Below are the code and all the weights of a small trained network. Each question names an input and a class and asks about switching units off, where a switched-off unit gives its printed mean instead of its output.

import numpy as np


def w(rows, s, z=0):
    codes = np.array(rows[::2]) - 128.0
    scale = np.full(codes.shape[1], s)
    scale[-1] = z or s
    return codes * scale


def f(y):
    return y / 2 * (1 + np.tanh(0.7978845608 * (y + 0.044715 * y**3)))


def log_softmax(a):
    a = a - a.max(-1, keepdims=True)
    return a - np.log(np.exp(a).sum(-1, keepdims=True))


def net(x, mask):
    res = np.array(x, float).reshape(1, 6) / 4 @ E
    y = f(res @ A[0][:, :-1].T + A[0][:, -1])
    res = res + np.where(mask, y, B[0][:, -1]) @ B[0][:, :-1]
    return log_softmax(res[-1] @ U[:, :-1].T + U[:, -1])


A, B = {}, {}
E = w([
[227,137,86,76,96,146,138,153,130,76,54,113],'x0',
[121,72,104,220,95,185,53,141,166,85,50,96],'x1',
[67,64,187,162,173,33,167,164,51,195,156,169],'x2',
[129,82,146,105,92,153,204,203,213,144,206,144],'x3',
[109,149,173,124,224,41,48,231,183,116,56,126],'x4',
[81,176,207,67,75,166,184,96,98,255,109,115],'x5',
],0.0085)
A[0] = w([
[154,192,62,85,123,174,130,96,87,96,142,75,132],'N0',
[105,140,159,199,78,148,120,99,89,124,122,92,2],'N1',
[172,157,156,124,142,112,111,188,122,67,44,159,252],'N2',
[114,118,155,98,134,119,56,147,100,136,10,71,107],'N3',
[97,155,117,112,98,136,209,115,139,182,168,121,73],'N4',
[150,148,192,67,62,131,198,128,96,167,146,133,178],'N5',
],0.011,0.0032)
B[0] = w([
[178,111,128,81,62,81,119,128,100,135,48,150,222],'N0',
[42,145,126,98,176,59,139,165,167,159,116,153,163],'N1',
[177,117,54,193,194,126,170,180,150,57,185,71,223],'N2',
[126,103,124,187,67,127,90,52,164,36,204,55,209],'N3',
[136,180,107,99,72,201,99,170,82,61,61,185,224],'N4',
[69,124,214,93,100,116,105,98,194,254,65,103,252],'N5',
],0.0099,0.013)
U = w([
[189,102,42,201,43,211,126,144,141,2,213,106,200],'0',
[81,158,150,126,216,64,172,186,120,145,175,136,179],'1',
[137,190,201,47,34,145,81,64,122,139,35,161,5],'2',
],0.0079,0.0022)

Each question gives the input, the list of numbers given to net, and the class t.
The units are the neurons (one row each of A and B). Each row of codes is followed by its name. A weight is (code - 128) times the scale printed after its matrix; where a second scale follows, it is the last column's (A, B and U).
mask holds one flag per neuron, in row order. A switched-off neuron (its flag False) gives its mean, the last column of its row in B, instead of its output. The means were averaged over made-up inputs and are rounded, as every weight is.
A unit's drop is (log p(t) with every unit on - log p(t) with that unit switched off) / (log p(t) with every unit on - log p(t) with every unit switched off).
The circuit of an input: a set's keep is (log p(t) with only the set's units on - log p(t) with every unit switched off) / (log p(t) with every unit on - log p(t) with every unit switched off). Starting from all 6 units, units are removed one at a time, each time the one whose removal leaves the highest keep (on an exact tie, the one counted first), for as long as the keep stays at least 0.8.
units of the circuit, in order: the units of the circuit, biggest drop first
top k neurons: the k neurons with the biggest drops, biggest first
drop when u is switched off: that unit's drop, to one decimal
input [6,2,5,7,-3,-2], class 2: units of the circuit, in order -> N2
input [7,-6,-1,8,6,0], class 1: units of the circuit, in order -> N3, N2
input [-6,-7,8,0,-1,-2], class 2: units of the circuit, in order -> N2, N4
input [2,-8,-6,2,-1,-5], class 2: top 3 neurons -> N0, N3, N2
input [8,7,0,3,0,7], class 0: top 2 neurons -> N3, N2
input [7,8,0,3,-7,0], class 2: top 4 neurons -> N2, N3, N0, N1
input [-8,6,4,7,3,-7], class 1: top 3 neurons -> N3, N4, N2
input [-7,6,4,5,3,-7], class 1: top 3 neurons -> N3, N4, N2
input [-2,8,7,-4,-8,-4], class 1: drop when N1 is switched off -> 0.4
input [-8,-3,8,4,-7,5], class 2: drop when N3 is switched off -> 0.0
input [3,-5,-3,7,7,3], class 1: drop when N0 is switched off -> 0.5
input [-3,8,7,3,-2,2], class 1: drop when N1 is switched off -> 0.1
